Rows and whether each has a hidden trait (one of two labels; each part has its own)
[  2  -3   7  -4   9 -27   6  16   8  -1 -14  -1  -8  23  -2   2  -3   8
  -9   1  -6   6   9   3  -5  -6   9  -1  -5  -1  -8  -3   0  -6   6  -4
   6 -11  -4  10 -12   3 -11  -4   0  -3   2  12  -8 -13  -8  -2  20 -27
 -11   4   1 -13  -9   2 -13  -2  34  13   7  -6  -1 -11  14   3 -15  -7
  12  -5   8   8  22  11 -12  11   0   6   1  31   8   2  -3  -8   9  -4
  -3  -9  -1   9 -14  -1   1   5   1 -12   4  10  -5   4   2  -9   4   4
 -15   4   9  -6  -7  -7  26  -7   3  15   1 -10   7  -9 -25 -23   7  -6
 -29  -6   2  -3   0   4  -8  10  -6  13 -14  -8   5  -3  -1  -8   1 -16
  13  -1  -2  12  -6  29  -4  -2  11  -6   7  -2  -6  -1   1   2  12  -4
  14 -18 -15  -2  -1  10  -3 -10  -4 -18  16  -1  28  14   0   2]	Pilu
[ 17   9  13  -9  -1   1  -6   7   3  12 -11  -5  -3   0   1   7  -3   7
 -10  -4  -7  15  -5   5  -2 -11  19   0  -8  -2   9  -2  -2   5  -3 -19
   1  -1   3  -3  -8  12  14  -1  -4  -1  -3  -3   4  -3  -7   4   7   9
  -5   6   0   1  -6  -5   3  -3  26   3   4   1  -1  -3   7 -10   1 -23
  -1   6   6   0  -9 -12  -5 -14  10   3  -6 -10  -1  -3  -7  -2   4   3
  -9  -1  10  -6  -5 -10  -5   4   7  -9   4  -1   3  -7   4 -15   4   1
 -16  11  -3  -6  -2 -24  -1   1  -8   3   6  -5  -4   9   2  26   5  -3
  -4   0   1 -21   9  -3  -2   4   1   6  -2   8   2  12  -5   1 -11  -5
  17 -27  -1   0  -2  13 -14  -7   7  -2  10   6  -2   2  -3   4   2  -2
   5   6 -29   5   8 -12   4  -6 -13   3  13   5   3  20   4  -5]	Pilu
[ 33   6  -5   2   9   4  -3   3  -2  -8   7 -13 -14  -5  -6  14  -5   5
   9   2  -6   5  -1   4  -8  -5  13  -3 -13  -1   0   1  -8  -1  -2  -7
  -4 -10   3  -1  -1   5  10  10   4   8  12  17  10  10   9   2   3  10
   3 -17  -9  -4   6 -17   5  -1  -7  -9   3   3  -2   2  -4 -10  -9   6
  10  13 -11   5  -9  -6  -1 -18   0  16   5   9   6  -8   0   7   3  -1
   0  -1   0  -2  -5 -10  -1   5  -6  -7   5  -3  -3   3   2 -10 -12  -5
   1   3 -13  12   1   4 -10  -1   2   0   9   2   0  -3  -1  44   3   2
 -21  -1   4  -3   1  -1  17  -1   5   2   9  10   1   8 -10   3 -11 -17
   1  17  -2 -14 -21   1  -6  12   5   4   8   1   4   4   0  19   3  -7
 -12   9  -6   0   4   1   2 -10   2  -1   4   7  18 -17  -2  -2]	zub
[ 36   9  -4  -2   4  35  -6  -5  -8  -5  19 -16 -17 -16  -1  13  -8   2
  11   5  -2   9 -16   2 -13  -8  11   1  -9  11  11   6  -8   3   1  -4
 -11  -3  13 -10   3  18  12  15   3   9  22  14  20  12  11   5 -11  19
  14 -23  -9   1  34 -24  15   2 -11 -12  -1  11  -2  16 -19  -3   8   9
  -7  23 -21  -2 -34 -29   5 -40  17  19  -3   2   3  -7  -3  15  -4   8
   3   6   5 -14   7 -23   1   8   0   0   6 -10   5   1   5  -9 -23 -15
  16  -7 -25  19   8  15 -32   1   1   1  13   0  -2   3   2  62   0   8
 -16  10  -3   1   2  -9  25  -4   7  -6  21  20   4   7 -19   7 -15  -7
  18  -4  -2 -17 -22  -5  -6   4   2   9  14   5   3   7  -7  21  -2  -8
 -30  34   5  -2   6  -7   1 -11   0   3   0  10  -9 -28  -1  -9]	zub
[ 20   0 -10   3  14 -10   7  10   1 -13   0  -9 -12  14 -12  11  -3   7
   5   2 -11  -6  11   4  -9  -1   2  -3 -12  -4 -10   2  -5  -5   1   3
   0 -14   1  10  -4   2  -3   8   4   6  14  21   2   1  11  -4   7  -9
  -4 -18  -8 -10  -1 -12  -7  -2  -8  -1   7  -3  -4  -5   1  -2 -20  15
  19   6  -6  14  13   2  -7  -3 -13   8   8  29  11  -6   4  -4   8  -4
   3  -7  -6  13  -9  -4   4   2 -14 -13   2   3 -12  15   0  -8  -8  -7
  -3   2  -1  14  -3  12   8  -6   9   9   3   4   6 -12  -8  21   3  -3
 -29  -4   6   6  -5   6   8   0   2  12  -1   0  -1   1 -10   0  -4 -21
  -4  28  -1  -8 -21   9  -2  17   7   0   3  -6   2   1   2  18  15  -5
  -2  -8  -4  -2  -1  17   1 -10  10 -11   7   3  29 -14  -5   4]	Pilu
[ 33  -1 -13   5  13   5   3   5  -3 -22   9 -11 -20   1 -11  16  -5   4
  14   4  -9  -6   2   4 -13   1   6  -3  -9   0  -5   3  -7  -5   0   3
  -4 -15   3   5  -2   6   0  14   6  12  22  28  10   8  17  -1   1   2
   2 -29 -12  -8  13 -18   0   0 -25  -9   3   4  -5   2  -7  -5 -14  21
  14  13 -16   9  -2  -6  -4 -16  -6  16  22  23  11  -8   5   4   7  -3
   7  -3  -6   5  -8  -5   5   5 -14  -8   3  -1 -10  12   1  -4 -15  -9
   7  -7 -11  19   1  17  -2  -3  11   7   6   4   6 -10  -9  35   2   2
 -28   0   4   8  -5   3  19  -2   4   2   8   5   1   0 -16   3  -7 -20
  -2  34   1 -15 -26   4  -1  20   5   4   7  -5   4   2   0  24  12  -7
 -14  10  12  -3  -1  13   0 -12  12  -5   3   5  19 -27  -5   1]	zub
[-21  -5  11  -2   9 -42   5  16  13  26 -19   8   1  25   1  -9   3   1
 -18  -3  -4  -3  15   3   5   8  11  -4  -3 -17 -14  -7  -3  -8   4  -6
  13  -6  -9   9 -14  -1 -12  -9   0  -8  -9   8 -17 -15 -17  -3  29 -17
 -22  25   4 -14 -35  10 -18  -3  35  19   5 -16   5 -26  24  -5 -13 -27
  15 -15  23  12  39  39  -9  45 -13  10  -5  10   4   1  -2  -8  15 -17
  -8 -10  -5  18 -23  11  -4   1  -1 -13   3  16  -1  -6  -1 -11  13  17
 -33  20  21 -21 -12 -15  38   1  -3   8  -7  -5   4 -17 -34 -42  10  -9
 -27 -13   2 -15  -3   8 -20  13 -11  21 -20 -12  -1  -3   1 -13  -1 -18
  -2  -6  -5  21  12  29  -1  11   9 -11   3   0  -5   0   9 -16   7  -1
  33 -35 -19   0  -8  13   0  -1   0 -18  16  -7  33  26  -5   8]	Pilu
[ 19   9   2   4   7  14  -7  -1  -4   7  12 -11  -2 -14  -2  11  -7   6
   7   2  -6   9  -8   2  -4 -12  11   1  -9   5   7   4 -12   3  -6  -1
  -8   0  11  -9   4  10  18  13  -5  11   2  10  13  10   8   3  -6  29
  12 -15 -11  -5  18 -21  15   1   1 -12   3   4   8   6 -12  -9   6   6
   6  16 -14   2 -27 -14  12 -23  12  10  -2   3   0  -5  -4  15  -6   3
  -7   6   1 -12   5   2  -4   4   3   7   5  -7   4  -7   3 -16 -11  -7
   4   7  -8  11   7   1 -23  -1   1  -8  14  10  -6   4  11  63   4   0
 -11   5   2  -7   7  -7  12  -3   5   3   8  12   7  10 -17   3 -12  -7
   5 -10  -6 -14 -15  -9 -14  -1   3   5   8   5   4   8   4  14  -3  -7
 -23  23  -2   0   6 -12   4 -11   4   5   3   7   2 -17  -2  -7]	zub
[ -2   6  26 -15  -8 -31  -5  13   9  29 -27   2   4  11   8   5   1   6
 -21  -5  -6  16   3   4   2 -17  22   1  -6 -10   5  -7   3   2  -4 -30
  12   0  -3  -1 -14   4  13 -12 -11 -12 -14 -15  -3 -17 -24   3  19  -4
 -19  24  10   7 -18   5   0  -6  58  13   3  -5  -3 -15  23  -9   2 -43
   2  -2  23  -3   8  -3 -12   0  15   0  -7 -18  -5   0 -10 -10   8   4
 -16  -3  18   0  -7   2  -8   3  17 -13   5  10   0 -15   3 -17  13  11
 -29  23   6 -21  -7 -55  12  -2 -11   4   3 -15  -6   9  -6  -4   5  -5
  12  -6   3 -38  11  -2 -22  15  -1   9 -13   2   0  17   4  -6  -6  -2
  11 -32  -1  13  10  23 -14 -18  10  -5   7   9  -7  -2  -3  -8   3   4
  26  -6 -53   8  16 -12   2   5 -24   1  18   2  13  45  11   1]	Pilu
[  9  23  25 -19 -17   2 -25   0   1  37 -13   4   7 -13  15   6   1  -1
 -17  -9  -3  28 -19   2   7 -20  45   2   1   2  24 -13  -3  15  -7 -35
   2  14   5 -12 -11  18  32 -12 -15  -9 -21 -32  10  -3 -28  10  -1  35
  -7  36  10  18  -1   2   8  -6  51   5   2   2   5   1  12 -21  16 -45
 -24   6  12 -16 -20 -26   1 -35  33   3 -26 -45 -10   4 -19   0   4  12
 -13   4  25 -24   4 -26 -12  11  21  -9   5  -2  22 -33   8 -26  14   8
 -20  15  -9 -22  -4 -49 -10   5 -23   1   4 -16 -16  27  29  19   2   1
  24   2  -2 -44  18 -14 -21   4   5   1   5  14   9  24   5   3 -17   9
  29 -63   8   9  21   1 -23 -26   4  -1   9  25  -2   1  -6 -15 -15   3
  13  31 -39  12  12 -39   8  13 -26  14   7   4 -22  55  16 -12]	Pilu
[ 27  18  12  -9  -6   8 -20  -3  -2  14   2  -5  -6 -21   3  14  -2  -3
  -5  -5  -5  15 -13   3  -4  -6  32  -2 -10  -2  18  -6  -8   8  -8 -23
  -5   5   4 -10  -3  17  21   2  -6   2  -3 -12  17  11  -8   8  -1  37
   1  10  -2  10   9 -13  10  -4   4  -6   1   5   0   7   5 -21   8 -23
  -8  14   1  -5 -23 -19   3 -36  15  18 -11 -28  -1  -4  -8   6   6   6
  -4   4  11 -19  -3 -29  -9   8   1 -12   4  -8  12 -16   5 -14   0  -3
 -11  14 -17  -6  -2 -26 -20  10 -16  -2   4  -5 -11  15  22  49   2   4
   4   2   0 -31  11  -8   4  -2   6   0  17  18  -1  19  -8   6 -20  -5
  13 -19   5  -3  -3  -4 -16   4  -1   3  13  17   4   5  -4   5 -10  -2
  -3  30 -18   9   6 -29  10   7  -9  11   2   6  -1  17   5 -10]	zub
